Below are the code and all the weights of a small trained network. Each question names an input and a class and asks about switching units off, where a switched-off unit gives its printed mean instead of its output.

import numpy as np


def w(rows, s, z=0):
    codes = np.array(rows[::2]) - 128.0
    scale = np.full(codes.shape[1], s)
    scale[-1] = z or s
    return codes * scale


def norm(h):
    return h / np.sqrt((h * h).mean(-1, keepdims=True) + 1e-5)


def f(y):
    return y / 2 * (1 + np.tanh(0.7978845608 * (y + 0.044715 * y**3)))


def log_softmax(a):
    a = a - a.max(-1, keepdims=True)
    return a - np.log(np.exp(a).sum(-1, keepdims=True))


def net(x, mask):
    res = np.array(x, float).reshape(1, 5) / 4 @ E
    u = 0
    for l in range(2):
        y = f(norm(res) @ A[l][:, :-1].T + A[l][:, -1])
        res = res + np.where(mask[u : u + 9], y, B[l][:, -1]) @ B[l][:, :-1]
        u += 9
    return log_softmax(norm(res)[-1] @ U[:, :-1].T + U[:, -1])


A, B = {}, {}
E = w([
[178,93,79,162,93,89,59],'x0',
[82,170,84,140,149,82,98],'x1',
[71,114,109,244,59,181,97],'x2',
[180,139,24,197,199,145,123],'x3',
[81,96,103,136,136,84,159],'x4',
],0.011)
A[0] = w([
[83,192,134,102,181,206,166,156],'L0N0',
[150,133,124,59,160,113,137,86],'L0N1',
[154,160,138,133,95,156,165,4],'L0N2',
[230,203,157,136,85,185,111,170],'L0N3',
[190,122,90,170,124,85,23,187],'L0N4',
[121,69,132,84,133,185,194,169],'L0N5',
[171,141,62,210,207,154,133,185],'L0N6',
[173,162,162,106,207,76,116,78],'L0N7',
[221,5,130,126,78,156,149,147],'L0N8',
],0.011,0.0037)
B[0] = w([
[98,169,85,57,217,177,180,196],'L0N0',
[234,105,68,210,56,139,134,167],'L0N1',
[126,187,136,153,183,141,167,122],'L0N2',
[72,153,142,140,120,116,253,201],'L0N3',
[19,79,68,82,162,197,165,234],'L0N4',
[95,80,29,137,72,80,134,189],'L0N5',
[101,26,104,101,210,189,159,254],'L0N6',
[204,62,105,216,139,113,240,175],'L0N7',
[55,215,2,54,163,77,180,206],'L0N8',
],0.0075,0.0082)
A[1] = w([
[91,96,88,255,41,205,31,202],'L1N0',
[97,132,116,167,104,173,88,78],'L1N1',
[43,87,252,143,95,105,120,176],'L1N2',
[84,173,190,141,156,149,185,2],'L1N3',
[31,42,39,135,128,137,172,112],'L1N4',
[107,142,174,92,26,85,126,151],'L1N5',
[71,134,107,121,157,98,80,58],'L1N6',
[183,164,187,205,107,97,77,38],'L1N7',
[117,123,129,150,87,206,112,16],'L1N8',
],0.0083,0.0037)
B[1] = w([
[134,108,31,135,139,159,220,171],'L1N0',
[154,109,109,139,69,115,177,133],'L1N1',
[103,72,135,117,124,176,195,157],'L1N2',
[134,125,83,100,151,78,141,134],'L1N3',
[122,186,212,127,179,92,161,252],'L1N4',
[180,65,170,134,251,139,92,157],'L1N5',
[67,166,69,179,115,62,130,132],'L1N6',
[74,163,152,51,169,105,67,123],'L1N7',
[110,79,96,126,88,126,176,126],'L1N8',
],0.011,0.013)
U = w([
[88,146,71,66,185,100,157,207],'0',
[96,176,92,127,158,64,189,215],'1',
[170,88,78,154,130,113,197,252],'2',
[117,147,142,167,156,87,203,184],'3',
[127,12,130,69,200,163,101,142],'4',
[162,106,178,187,168,135,2,7],'5',
[182,216,167,184,67,77,57,2],'6',
],0.0081,0.0038)

Each question gives the input, the list of numbers given to net, and the class t.
The units are the neurons (one row each of A and B). Each row of codes is followed by its name. A weight is (code - 128) times the scale printed after its matrix; where a second scale follows, it is the last column's (A, B and U).
mask holds one flag per neuron, layer by layer. A switched-off neuron (its flag False) gives its mean, the last column of its row in B, instead of its output. The means were averaged over made-up inputs and are rounded, as every weight is.
A unit's drop is (log p(t) with every unit on - log p(t) with that unit switched off) / (log p(t) with every unit on - log p(t) with every unit switched off).
The circuit of an input: a set's keep is (log p(t) with only the set's units on - log p(t) with every unit switched off) / (log p(t) with every unit on - log p(t) with every unit switched off). Starting from the 12 units with the biggest drops (on a tie, the unit counted first), units are removed one at a time, each time the one whose removal leaves the highest keep (on an exact tie, the one counted first), for as long as the keep stays at least 0.8.
units of the circuit, in order: the units of the circuit, biggest drop first
k most important neurons: the k neurons with the biggest drops, biggest first
k most important neurons of layer l: the k neurons of layer l with the biggest drops, biggest first
drop of u: that unit's drop, to one decimal
input [1,4,-6,-6,5], class 2: 3 most important neurons of layer 0 : [L0N7 L0N1 L0N4]
input [-3,6,3,-7,-6], class 4: units of the circuit, in order : [L1N5 L1N4 L0N8 L0N4]
input [1,2,-4,-5,4], class 4: most important neuron of layer 0 : [L0N8]
input [4,-7,-1,2,-5], class 1: units of the circuit, in order : [L0N8 L0N3]
input [-5,-4,-8,-3,-1], class 2: 2 most important neurons : [L0N1 L1N4]
input [-6,-3,2,8,5], class 4: 2 most important neurons : [L0N6 L0N8]
input [-2,-1,4,-6,2], class 4: 2 most important neurons : [L1N5 L0N4]
input [8,-4,5,0,3], class 0: 2 most important neurons : [L0N8 L0N4]
input [1,4,-4,-6,5], class 4: 2 most important neurons : [L1N5 L0N8]
input [0,0,5,-7,3], class 4: 2 most important neurons : [L1N5 L0N4]
input [-3,6,-8,-1,0], class 2: 2 most important neurons of layer 0 : [L0N7 L0N1]
input [-1,7,-7,-8,3], class 4: 2 most important neurons of layer 0 : [L0N8 L0N3]
input [-3,3,7,-8,-7], class 4: 2 most important neurons : [L1N5 L1N4]
input [-1,0,-6,2,3], class 2: most important neuron of layer 1 : [L1N4]
input [4,-7,-2,-1,-5], class 1: drop of L0N8 : 0.5
input [4,-8,1,2,3], class 1: drop of L0N8 : 0.4
